Below are the code and all the weights of a small trained network. Each question names an input and a target symbol and asks about switching units off, where a switched-off unit gives its printed mean instead of its output.

import numpy as np


def w(rows, s, z=0):
    codes = np.array(rows[::2]) - 128.0
    scale = np.full(codes.shape[1], s)
    scale[-1] = z or s
    return codes * scale


def f(y):
    return y / 2 * (1 + np.tanh(0.7978845608 * (y + 0.044715 * y**3)))


def softmax(a):
    e = np.exp(a - a.max(-1, keepdims=True))
    return e / e.sum(-1, keepdims=True)


def log_softmax(a):
    a = a - a.max(-1, keepdims=True)
    return a - np.log(np.exp(a).sum(-1, keepdims=True))


def net(x, mask):
    ids = ['ΓΛΣΨβδεζηθμφω'.index(c) for c in x.split()]
    T = len(ids)
    res = E[ids] + P[:T]
    q, k, v = (res @ M[0].T for M in (Q, K, V))
    z = softmax(np.where(np.tri(T) > 0, q @ k.T / 4**0.5, -1e9)) @ v
    res = res + np.where(mask[0], z, O[0][:, -1]) @ O[0][:, :-1]
    y = f(res @ A[0][:, :-1].T + A[0][:, -1])
    res = res + np.where(mask[1:9], y, B[0][:, -1]) @ B[0][:, :-1]
    return log_softmax(res[-1] @ U[:, :-1].T + U[:, -1])


Q, K, V, O, A, B = {}, {}, {}, {}, {}, {}
E = w([
[112,198,105],'Γ',
[150,116,107],'Λ',
[111,138,102],'Σ',
[187,159,144],'Ψ',
[172,250,97],'β',
[126,158,116],'δ',
[111,133,100],'ε',
[143,137,111],'ζ',
[147,66,102],'η',
[107,106,90],'θ',
[140,125,33],'μ',
[139,137,128],'φ',
[199,77,157],'ω',
],0.015)
P = w([
[251,48,80],'0',
[83,215,139],'1',
[140,60,82],'2',
[79,197,143],'3',
[144,63,78],'4',
[77,194,146],'5',
[152,56,71],'6',
],0.014)
Q[0] = w([
[6,98,193],'head 1',
[70,117,228],'head 1',
[87,134,78],'head 1',
[15,163,224],'head 1',
],0.014)
K[0] = w([
[60,113,125],'head 1',
[38,128,183],'head 1',
[127,90,108],'head 1',
[5,129,192],'head 1',
],0.016)
V[0] = w([
[213,190,228],'head 1',
[169,154,199],'head 1',
[158,10,186],'head 1',
[176,177,129],'head 1',
],0.013)
O[0] = w([
[236,184,211,221],'head 1',
[203,233,181,143],'head 1',
[230,173,12,133],'head 1',
[183,119,183,253],'head 1',
],0.011,0.0057)
A[0] = w([
[132,137,115,254],'neuron 1',
[131,86,8,71],'neuron 2',
[17,151,130,40],'neuron 3',
[158,117,205,197],'neuron 4',
[64,65,6,83],'neuron 5',
[25,162,156,102],'neuron 6',
[177,220,125,198],'neuron 7',
[184,2,102,185],'neuron 8',
],0.0094,0.009)
B[0] = w([
[47,7,126,191],'neuron 1',
[157,249,184,198],'neuron 2',
[197,125,88,159],'neuron 3',
[155,100,117,227],'neuron 4',
[225,88,253,185],'neuron 5',
[232,207,26,182],'neuron 6',
[21,92,83,252],'neuron 7',
[4,185,136,209],'neuron 8',
],0.0064,0.017)
U = w([
[132,116,137,135],'Γ',
[213,7,170,129],'Λ',
[121,149,113,138],'Σ',
[215,193,139,1],'Ψ',
[234,15,72,173],'β',
[95,127,198,109],'δ',
[178,141,153,83],'ε',
[107,122,101,135],'ζ',
[132,130,143,139],'η',
[95,103,123,176],'θ',
[52,1,120,209],'μ',
[158,152,72,52],'φ',
[20,180,135,113],'ω',
],0.0099,0.0084)

Each question gives the input, a string of symbols that net reads in full, and the target symbol t.
The units are the heads (4 rows each of Q, K, V and O) and the neurons (one row each of A and B). Each row of codes is followed by its name. A weight is (code - 128) times the scale printed after its matrix; where a second scale follows, it is the last column's (O, A, B and U).
mask holds one flag per unit, heads first, then neurons. A switched-off unit (its flag False) gives its mean, the last column of its rows in O or B, instead of its output. The means were averaged over made-up inputs and are rounded, as every weight is.
A unit's drop is (log p(t) with every unit on - log p(t) with that unit switched off) / (log p(t) with every unit on - log p(t) with every unit switched off).
The circuit of an input: a set's keep is (log p(t) with only the set's units on - log p(t) with every unit switched off) / (log p(t) with every unit on - log p(t) with every unit switched off). Starting from all 9 units, units are removed one at a time, each time the one whose removal leaves the highest keep (on an exact tie, the one counted first), for as long as the keep stays at least 0.8.
units of the circuit, in order: the units of the circuit, biggest drop first
unit that matters most: the unit with the biggest drop
top k neurons: the k neurons with the biggest drops, biggest first
input μ Λ Γ Ψ θ η Γ, target δ: unit that matters most : neuron 5
input Γ Ψ Γ φ ζ, target μ: units of the circuit, in order : neuron 6; head 1
input ω Ψ β, target φ: units of the circuit, in order : head 1; neuron 7
input Γ Γ ω, target μ: units of the circuit, in order : neuron 8; neuron 2
input β Γ β, target Λ: top 4 neurons : neuron 8; neuron 2; neuron 4; neuron 6
input Γ ζ Γ β Ψ, target μ: units of the circuit, in order : neuron 2; neuron 6; head 1
input Γ β ω θ, target β: top 3 neurons : neuron 6; neuron 3; neuron 8
input Γ Ψ Ψ Λ Γ, target μ: units of the circuit, in order : neuron 2; neuron 6
input η Σ ζ ζ Ψ Γ φ, target Ψ: units of the circuit, in order : head 1; neuron 2
input μ Λ μ φ δ β η, target δ: units of the circuit, in order : neuron 5; neuron 8; neuron 2; head 1
input μ ε Ψ Γ Σ, target δ: top 4 neurons : neuron 5; neuron 2; neuron 8; neuron 6
input Ψ Ψ η μ β ω, target Λ: top 3 neurons : neuron 8; neuron 7; neuron 2
input Γ Σ Ψ η β θ ω, target μ: units of the circuit, in order : neuron 8; head 1
input Γ β φ, target μ: top 3 neurons : neuron 2; neuron 6; neuron 5
input μ Γ Λ, target δ: top 3 neurons : neuron 5; neuron 2; neuron 8
input Ψ β θ Λ Σ, target β: units of the circuit, in order : head 1; neuron 2
input η Ψ ω φ Σ Ψ θ, target Ψ: top 2 neurons : neuron 2; neuron 5
input ω Ψ Ψ, target φ: units of the circuit, in order : head 1; neuron 7; neuron 5
input Γ Γ Γ, target μ: unit that matters most : neuron 2
input η θ Ψ Γ ε, target Ψ: top 3 neurons : neuron 2; neuron 5; neuron 7
